Here is a tiny trained network, its code and every weight. The questions are about switching its units off for an input and a target symbol, where a switched-off unit gives its printed mean instead of its output.

import numpy as np


def w(rows, s, z=0):
    codes = np.array(rows[::2]) - 128.0
    scale = np.full(codes.shape[1], s)
    scale[-1] = z or s
    return codes * scale


def f(y):
    return np.maximum(y, 0)


def softmax(a):
    e = np.exp(a - a.max(-1, keepdims=True))
    return e / e.sum(-1, keepdims=True)


def log_softmax(a):
    a = a - a.max(-1, keepdims=True)
    return a - np.log(np.exp(a).sum(-1, keepdims=True))


def net(x, mask):
    ids = ['ΓΘΠΣΨζ'.index(c) for c in x.split()]
    T = len(ids)
    res = E[ids] + P[:T]
    u = 0
    for l in range(2):
        q, k, v = (res @ M[l].T for M in (Q, K, V))
        z = softmax(np.where(np.tri(T) > 0, q @ k.T / 2**0.5, -1e9)) @ v
        res = res + np.where(mask[u], z, O[l][:, -1]) @ O[l][:, :-1]
        u += 1
        y = f(res @ A[l][:, :-1].T + A[l][:, -1])
        res = res + np.where(mask[u : u + 4], y, B[l][:, -1]) @ B[l][:, :-1]
        u += 4
    return log_softmax(res[-1] @ U[:, :-1].T + U[:, -1])


Q, K, V, O, A, B = {}, {}, {}, {}, {}, {}
E = w([
[142,152,201,142,190,79],'Γ',
[163,44,142,78,197,60],'Θ',
[169,90,102,172,142,182],'Π',
[137,98,54,211,174,127],'Σ',
[216,185,110,7,178,151],'Ψ',
[123,152,152,72,106,147],'ζ',
],0.019)
P = w([
[178,140,94,254,54,50],'0',
[167,172,82,140,84,95],'1',
[143,147,122,180,102,114],'2',
[159,159,96,88,96,166],'3',
[114,146,75,135,101,157],'4',
[120,130,88,131,110,165],'5',
[101,126,89,134,115,158],'6',
[108,91,193,182,160,124],'7',
[87,93,175,174,157,121],'8',
[70,118,118,142,137,140],'9',
[76,111,125,142,146,136],'10',
[59,108,121,141,143,132],'11',
[50,112,101,153,145,138],'12',
],0.0082)
Q[0] = w([
[54,1,192,79,26,122],'0.h1',
[22,177,203,60,118,68],'0.h1',
],0.011)
K[0] = w([
[45,215,167,159,9,203],'0.h1',
[140,230,166,147,150,136],'0.h1',
],0.013)
V[0] = w([
[108,111,60,131,163,191],'0.h1',
[130,208,125,192,254,203],'0.h1',
],0.0084)
O[0] = w([
[147,141,163,92,101,102,107],'0.h1',
[50,83,103,167,2,150,254],'0.h1',
],0.0095,0.00087)
A[0] = w([
[84,50,202,67,148,152,63],'0.n1',
[104,174,127,81,204,148,2],'0.n2',
[54,143,110,144,193,121,5],'0.n3',
[148,180,175,132,4,110,132],'0.n4',
],0.012,0.00098)
B[0] = w([
[103,200,87,92,156,94,210],'0.n1',
[118,118,175,134,42,116,255],'0.n2',
[122,140,131,138,10,114,203],'0.n3',
[148,217,1,125,202,101,185],'0.n4',
],0.012,0.0051)
Q[1] = w([
[108,157,158,251,65,78],'1.h1',
[160,79,185,146,143,172],'1.h1',
],0.018)
K[1] = w([
[106,251,184,187,111,148],'1.h1',
[162,63,131,173,26,225],'1.h1',
],0.012)
V[1] = w([
[40,207,198,128,115,229],'1.h1',
[120,1,95,111,134,115],'1.h1',
],0.0076)
O[1] = w([
[216,97,217,193,135,68,2],'1.h1',
[254,108,146,69,173,181,46],'1.h1',
],0.0087,0.0056)
A[1] = w([
[16,133,113,157,192,127,62],'1.n1',
[221,217,58,176,132,9,1],'1.n2',
[254,73,113,71,120,119,45],'1.n3',
[55,188,140,116,94,15,87],'1.n4',
],0.008,0.0032)
B[1] = w([
[218,215,177,24,124,131,194],'1.n1',
[210,130,65,244,125,76,183],'1.n2',
[139,70,109,137,120,51,144],'1.n3',
[112,65,127,145,137,183,247],'1.n4',
],0.011)
U = w([
[50,127,126,106,128,168,251],'Γ',
[84,117,69,76,213,85,55],'Θ',
[196,96,104,110,196,255,70],'Π',
[189,210,77,124,147,122,132],'Σ',
[214,147,119,69,106,157,18],'Ψ',
[77,182,92,92,159,168,253],'ζ',
],0.0075,0.0036)

Each question gives the input, a string of symbols that net reads in full, and the target symbol t.
The units are the heads (2 rows each of Q, K, V and O) and the neurons (one row each of A and B). Each row of codes is followed by its name. A weight is (code - 128) times the scale printed after its matrix; where a second scale follows, it is the last column's (O, A, B and U).
mask holds one flag per unit, layer by layer, with each layer's heads first. A switched-off unit (its flag False) gives its mean, the last column of its rows in O or B, instead of its output. The means were averaged over made-up inputs and are rounded, as every weight is.
A unit's drop is (log p(t) with every unit on - log p(t) with that unit switched off) / (log p(t) with every unit on - log p(t) with every unit switched off).
The circuit of an input: a set's keep is (log p(t) with only the set's units on - log p(t) with every unit switched off) / (log p(t) with every unit on - log p(t) with every unit switched off). Starting from all 10 units, units are removed one at a time, each time the one whose removal leaves the highest keep (on an exact tie, the one counted first), for as long as the keep stays at least 0.8.
units of the circuit, in order: the units of the circuit, biggest drop first
k most important neurons: the k neurons with the biggest drops, biggest first
k most important neurons of layer l: the k neurons of layer l with the biggest drops, biggest first
drop when u is switched off: that unit's drop, to one decimal
input Σ Σ Σ Σ Γ, target Σ: 4 most important neurons => 0.n4; 1.n2; 1.n1; 0.n2
input Ψ Θ Π Σ ζ Θ ζ Γ ζ Θ ζ ζ Σ, target Σ: units of the circuit, in order => 1.n2; 0.h1
input Ψ Ψ Σ Ψ Ψ ζ Σ ζ ζ Σ, target Γ: 2 most important neurons of layer 0 => 0.n4; 0.n1
input Σ Θ Γ, target Γ: 2 most important neurons => 0.n2; 1.n4
input Σ Π Ψ Σ Σ ζ, target Σ: units of the circuit, in order => 0.n4; 1.n2; 1.h1
input Ψ Σ ζ Π, target Σ: 2 most important neurons => 0.n4; 1.n4
input Π Θ Π Σ ζ Γ, target Γ: 3 most important neurons of layer 0 => 0.n2; 0.n4; 0.n3
input ζ Σ Π, target Σ: 2 most important neurons => 0.n4; 1.n2
input ζ Θ Σ Σ Σ Ψ Ψ Γ Π Π Π Ψ, target Ψ: units of the circuit, in order => 0.n2; 0.h1
input Σ Σ Π ζ ζ Ψ Σ Σ Ψ Γ Σ, target Γ: 2 most important neurons => 0.n4; 1.n2
input ζ Π ζ Θ Θ Π Γ ζ Σ, target Σ: 2 most important neurons => 1.n2; 0.n2
input Σ Ψ Ψ Σ Σ Ψ ζ, target Σ: 3 most important neurons of layer 0 => 0.n4; 0.n2; 0.n1
input Σ Σ Ψ Γ Σ ζ Π Ψ ζ Ψ, target Γ: most important neuron of layer 0 => 0.n4
input Σ Σ ζ Ψ ζ Σ Γ ζ Ψ Ψ, target Γ: drop when 1.n1 is switched off => 0.2
input Ψ Σ Σ Σ Σ Θ ζ Σ Ψ Ψ, target Ψ: drop when 0.n4 is switched off => 0.2
